Here is a tiny trained network, its code and every weight. The questions are about switching its units off for an input and a class, where a switched-off unit gives its printed mean instead of its output.

import numpy as np


def w(rows, s, z=0):
    codes = np.array(rows[::2]) - 128.0
    scale = np.full(codes.shape[1], s)
    scale[-1] = z or s
    return codes * scale


def f(y):
    return y / 2 * (1 + np.tanh(0.7978845608 * (y + 0.044715 * y**3)))


def log_softmax(a):
    a = a - a.max(-1, keepdims=True)
    return a - np.log(np.exp(a).sum(-1, keepdims=True))


def net(x, mask):
    res = np.array(x, float).reshape(1, 4) / 4 @ E
    y = f(res @ A[0][:, :-1].T + A[0][:, -1])
    res = res + np.where(mask, y, B[0][:, -1]) @ B[0][:, :-1]
    return log_softmax(res[-1] @ U[:, :-1].T + U[:, -1])


A, B = {}, {}
E = w([
[50,129,188,216,69,234,52,159,14,77],'x0',
[205,190,181,49,75,207,150,86,130,51],'x1',
[102,206,50,150,189,203,2,57,187,200],'x2',
[94,174,83,156,3,126,115,248,198,197],'x3',
],0.0094)
A[0] = w([
[54,94,98,185,210,73,100,139,132,174,54],'n1',
[125,125,123,98,182,118,112,138,98,105,112],'n2',
[156,159,136,87,82,164,171,111,123,90,106],'n3',
[87,74,124,167,145,62,153,159,102,133,80],'n4',
[161,136,107,81,177,59,167,111,250,151,115],'n5',
[117,153,107,143,76,137,115,186,183,149,97],'n6',
[108,97,139,139,173,160,129,92,75,103,136],'n7',
[166,59,145,132,74,94,186,155,90,97,56],'n8',
[150,126,102,107,159,140,143,159,128,140,124],'n9',
[169,178,121,99,109,177,121,100,155,96,69],'n10',
[151,134,128,132,213,115,150,108,111,116,136],'n11',
[148,89,136,108,221,130,125,62,81,107,91],'n12',
[109,196,90,152,197,201,63,72,194,172,5],'n13',
[117,170,112,117,40,125,132,186,179,160,96],'n14',
[51,124,137,194,113,217,100,151,47,104,149],'n15',
[123,111,137,98,123,81,144,151,112,100,30],'n16',
[168,178,130,84,97,155,123,113,140,104,50],'n17',
[139,156,161,105,106,147,126,109,137,127,89],'n18',
],0.014,0.0027)
B[0] = w([
[199,52,153,131,206,239,137,124,124,118,193],'n1',
[104,143,126,158,93,156,145,126,156,134,151],'n2',
[169,80,117,117,212,180,132,126,158,151,182],'n3',
[155,99,132,95,205,190,146,143,153,127,177],'n4',
[222,182,108,114,45,86,21,79,50,153,222],'n5',
[67,105,135,208,98,125,157,69,158,117,193],'n6',
[101,124,122,184,80,122,136,104,156,141,187],'n7',
[61,192,128,44,168,87,149,214,119,112,209],'n8',
[133,107,131,109,98,123,88,105,106,98,140],'n9',
[172,70,156,137,183,187,138,136,112,121,169],'n10',
[97,118,134,185,83,116,150,96,147,143,171],'n11',
[45,109,119,220,88,119,146,103,187,120,204],'n12',
[56,179,144,24,165,72,200,249,127,97,218],'n13',
[50,104,133,222,102,128,166,83,184,117,207],'n14',
[232,172,99,93,60,64,46,70,77,156,252],'n15',
[96,168,139,91,122,118,153,182,115,118,160],'n16',
[164,78,126,144,168,190,118,128,109,132,165],'n17',
[142,87,118,131,168,145,110,134,125,150,149],'n18',
],0.015,0.024)
U = w([
[185,178,92,111,68,89,52,89,86,151,255],'0',
[33,118,123,238,82,129,180,85,212,113,53],'1',
[63,190,142,25,178,100,195,211,133,78,14],'2',
[195,46,146,120,241,254,142,130,139,129,160],'3',
],0.0093,0.00089)

Each question gives the input, the list of numbers given to net, and the class t.
The units are the neurons (one row each of A and B). Each row of codes is followed by its name. A weight is (code - 128) times the scale printed after its matrix; where a second scale follows, it is the last column's (A, B and U).
mask holds one flag per neuron, in row order. A switched-off neuron (its flag False) gives its mean, the last column of its row in B, instead of its output. The means were averaged over made-up inputs and are rounded, as every weight is.
A unit's drop is (log p(t) with every unit on - log p(t) with that unit switched off) / (log p(t) with every unit on - log p(t) with every unit switched off).
most important unit: the unit with the biggest drop
top k neurons: the k neurons with the biggest drops, biggest first
drop when u is switched off: that unit's drop, to one decimal
input [3,7,7,7], class 1: most important unit => n14
input [-2,5,5,1], class 2: top 3 neurons => [n13, n1, n4]
input [-2,-4,0,3], class 3: top 3 neurons => [n15, n1, n12]
input [0,-5,0,4], class 3: top 3 neurons => [n1, n12, n4]
input [-5,1,-5,6], class 1: top 2 neurons => [n14, n15]
input [-5,3,-6,5], class 2: top 4 neurons => [n15, n8, n12, n16]
input [8,-8,-4,3], class 0: top 2 neurons => [n15, n3]
input [6,-6,-1,3], class 0: top 4 neurons => [n15, n3, n10, n17]
input [5,-5,-5,-2], class 0: top 3 neurons => [n15, n13, n3]
input [-1,8,-7,-1], class 3: top 3 neurons => [n3, n13, n17]
input [3,6,6,2], class 2: top 2 neurons => [n13, n1]
input [-1,-3,-1,1], class 3: top 2 neurons => [n15, n13]
input [-8,-8,-5,2], class 0: top 2 neurons => [n5, n3]
input [7,8,-5,2], class 3: most important unit => n3
input [5,3,-8,4], class 2: drop when n8 is switched off => 1.7
input [6,0,7,-7], class 1: drop when n3 is switched off => 0.0
input [2,7,0,-7], class 1: drop when n11 is switched off => 0.4
